Below is a small trained network, with its code and all its weights. Each question gives an input and a class and asks what happens when units are switched off, that is, made to give their printed mean instead of their output.

import numpy as np


def w(rows, s, z=0):
    codes = np.array(rows[::2]) - 128.0
    scale = np.full(codes.shape[1], s)
    scale[-1] = z or s
    return codes * scale


def f(y):
    return y / 2 * (1 + np.tanh(0.7978845608 * (y + 0.044715 * y**3)))


def log_softmax(a):
    a = a - a.max(-1, keepdims=True)
    return a - np.log(np.exp(a).sum(-1, keepdims=True))


def net(x, mask):
    res = np.array(x, float).reshape(1, 8) / 4 @ E
    y = f(res @ A[0][:, :-1].T + A[0][:, -1])
    res = res + np.where(mask, y, B[0][:, -1]) @ B[0][:, :-1]
    return log_softmax(res[-1] @ U[:, :-1].T + U[:, -1])


A, B = {}, {}
E = w([
[153,55,102,37,177,138,82,114,124],'x0',
[121,162,107,136,196,228,151,119,128],'x1',
[158,142,104,129,113,140,135,141,140],'x2',
[133,38,84,200,184,104,171,187,147],'x3',
[106,135,70,211,95,138,8,80,128],'x4',
[154,130,208,135,161,117,93,99,253],'x5',
[100,178,53,109,155,61,161,69,147],'x6',
[224,144,176,167,183,94,125,76,67],'x7',
],0.0063)
A[0] = w([
[69,120,111,108,93,155,124,159,168,49],'neuron 0',
[145,175,179,45,66,119,103,99,104,90],'neuron 1',
[100,165,99,118,170,113,141,78,147,146],'neuron 2',
[139,111,95,115,96,128,146,133,68,81],'neuron 3',
[157,124,164,126,140,112,118,115,185,46],'neuron 4',
[99,171,108,158,209,228,152,127,112,116],'neuron 5',
[82,105,116,121,108,142,141,159,163,32],'neuron 6',
[164,106,133,132,40,23,113,176,129,192],'neuron 7',
[91,125,93,179,146,117,68,97,115,161],'neuron 8',
[105,110,109,116,103,127,155,131,50,97],'neuron 9',
[113,106,201,155,189,75,120,87,64,168],'neuron 10',
[152,69,207,144,74,172,89,184,91,104],'neuron 11',
[128,119,93,172,108,141,71,104,131,16],'neuron 12',
[164,170,122,110,101,137,124,135,132,251],'neuron 13',
[130,81,110,171,186,108,159,170,148,109],'neuron 14',
[138,119,167,122,132,111,110,115,210,38],'neuron 15',
[122,134,71,106,128,31,165,67,147,113],'neuron 16',
[144,144,142,136,159,151,119,138,197,246],'neuron 17',
[118,134,154,92,147,117,193,133,126,88],'neuron 18',
[117,122,100,124,114,134,142,133,53,69],'neuron 19',
[68,124,116,98,91,151,132,170,177,110],'neuron 20',
[146,124,138,97,127,116,197,145,135,92],'neuron 21',
[134,148,87,117,123,130,120,174,55,95],'neuron 22',
[254,153,127,162,137,128,135,109,88,81],'neuron 23',
[84,204,153,228,122,156,197,132,134,159],'neuron 24',
[90,69,164,98,117,60,91,123,104,232],'neuron 25',
[154,26,100,182,126,59,153,159,143,95],'neuron 26',
[117,125,97,165,109,119,64,117,141,47],'neuron 27',
[168,84,69,61,193,174,89,111,130,198],'neuron 28',
[133,121,170,82,120,109,211,151,136,27],'neuron 29',
],0.0098,0.0032)
B[0] = w([
[84,131,93,99,194,70,137,100,104,170],'neuron 0',
[64,192,130,218,75,149,64,125,73,228],'neuron 1',
[125,160,121,148,129,170,160,175,161,172],'neuron 2',
[130,129,164,155,149,106,128,106,167,167],'neuron 3',
[121,108,150,176,155,85,118,115,162,161],'neuron 4',
[111,65,92,143,110,249,140,63,140,207],'neuron 5',
[93,143,110,126,163,93,106,99,112,148],'neuron 6',
[136,18,110,109,107,213,163,82,133,245],'neuron 7',
[210,151,158,81,160,155,114,144,93,201],'neuron 8',
[152,152,174,170,143,110,143,87,192,185],'neuron 9',
[99,135,95,73,148,93,170,90,117,207],'neuron 10',
[133,200,65,98,162,157,162,242,209,221],'neuron 11',
[191,121,152,106,177,129,84,146,80,159],'neuron 12',
[127,153,153,118,105,135,154,107,92,194],'neuron 13',
[85,217,144,155,79,141,94,120,95,186],'neuron 14',
[145,123,167,186,152,88,133,122,180,177],'neuron 15',
[114,157,90,105,150,167,156,227,196,213],'neuron 16',
[161,142,170,140,118,150,200,59,154,212],'neuron 17',
[194,128,117,104,162,153,77,139,100,166],'neuron 18',
[151,134,179,169,151,100,136,102,193,171],'neuron 19',
[90,133,93,93,181,62,170,70,92,194],'neuron 20',
[177,128,141,115,156,144,87,140,87,166],'neuron 21',
[149,132,189,153,141,103,150,92,189,182],'neuron 22',
[44,108,68,72,189,64,144,98,115,202],'neuron 23',
[137,62,149,105,44,39,106,190,110,254],'neuron 24',
[149,97,136,117,85,139,185,107,110,216],'neuron 25',
[82,213,148,165,86,149,91,98,85,205],'neuron 26',
[182,134,140,116,190,134,97,108,85,165],'neuron 27',
[135,75,149,119,38,47,132,178,102,224],'neuron 28',
[236,96,134,107,185,143,43,118,90,178],'neuron 29',
],0.018,0.0057)
U = w([
[220,123,151,108,222,153,23,129,71,102],'0',
[131,120,220,231,180,75,136,63,252,102],'1',
[30,123,37,84,207,56,137,70,96,86],'2',
[115,62,101,131,89,225,157,80,129,182],'3',
[56,228,142,198,72,159,59,119,71,97],'4',
[125,177,72,104,150,166,159,255,214,109],'5',
[134,125,146,102,96,123,160,117,109,254],'6',
[129,51,155,117,39,45,115,190,108,79],'7',
],0.0073,0.0087)

Each question gives the input, the list of numbers given to net, and the class t.
The units are the neurons (one row each of A and B). Each row of codes is followed by its name. A weight is (code - 128) times the scale printed after its matrix; where a second scale follows, it is the last column's (A, B and U).
mask holds one flag per neuron, in row order. A switched-off neuron (its flag False) gives its mean, the last column of its row in B, instead of its output. The means were averaged over made-up inputs and are rounded, as every weight is.
A unit's drop is (log p(t) with every unit on - log p(t) with that unit switched off) / (log p(t) with every unit on - log p(t) with every unit switched off).
The circuit of an input: a set's keep is (log p(t) with only the set's units on - log p(t) with every unit switched off) / (log p(t) with every unit on - log p(t) with every unit switched off). Starting from the 12 units with the biggest drops (on a tie, the unit counted first), units are removed one at a time, each time the one whose removal leaves the highest keep (on an exact tie, the one counted first), for as long as the keep stays at least 0.8.
units of the circuit, in order: the units of the circuit, biggest drop first
top k neurons: the k neurons with the biggest drops, biggest first
drop when u is switched off: that unit's drop, to one decimal
input [8,6,-3,-4,-4,-4,7,0], class 7: units of the circuit, in order -> [neuron 28]
input [-7,2,4,1,2,-5,-3,6], class 7: top 2 neurons -> [neuron 24; neuron 20]
input [7,0,-6,-8,4,-1,5,-5], class 4: top 3 neurons -> [neuron 1; neuron 24; neuron 7]
input [0,-6,3,2,-3,2,-8,7], class 5: top 2 neurons -> [neuron 11; neuron 20]
input [8,-1,8,-3,4,8,-1,-8], class 1: top 4 neurons -> [neuron 15; neuron 17; neuron 23; neuron 24]
input [-7,1,-5,-1,7,7,1,-1], class 0: top 3 neurons -> [neuron 8; neuron 27; neuron 12]
input [-4,8,-4,-7,7,-8,-3,-6], class 1: top 3 neurons -> [neuron 22; neuron 19; neuron 9]
input [-7,-1,-4,8,-8,3,0,6], class 0: top 2 neurons -> [neuron 29; neuron 18]
input [6,-7,-4,0,6,6,5,2], class 3: top 2 neurons -> [neuron 7; neuron 25]
input [3,0,-3,-6,-5,-6,3,-3], class 1: units of the circuit, in order -> [neuron 9; neuron 19]
input [-8,8,3,-1,-3,3,0,4], class 3: top 3 neurons -> [neuron 5; neuron 28; neuron 17]
input [8,-4,-3,-6,0,-2,-3,3], class 7: top 2 neurons -> [neuron 28; neuron 26]
input [-4,6,0,-7,-6,-4,-3,2], class 4: top 4 neurons -> [neuron 1; neuron 7; neuron 8; neuron 25]
input [1,-3,-7,-2,6,-2,8,5], class 5: units of the circuit, in order -> [neuron 16]
input [0,-3,-3,3,-1,-1,2,-5], class 2: units of the circuit, in order -> [neuron 20; neuron 0]
input [-5,5,5,-3,3,-7,1,3], class 1: units of the circuit, in order -> [neuron 22; neuron 19]
input [-3,-6,0,5,-2,-6,-1,-4], class 1: units of the circuit, in order -> [neuron 9; neuron 19]
input [1,0,2,-3,7,-6,0,-2], class 0: units of the circuit, in order -> [neuron 8; neuron 12]
input [-7,-2,5,0,4,-5,-6,5], class 7: drop when neuron 5 is switched off -> 0.2
input [-6,7,-6,7,2,2,-3,6], class 3: drop when neuron 1 is switched off -> 0.7
input [-1,8,6,3,-4,2,-8,8], class 2: drop when neuron 10 is switched off -> 0.1
input [-3,4,-8,1,-6,-6,2,-8], class 2: units of the circuit, in order -> [neuron 20]
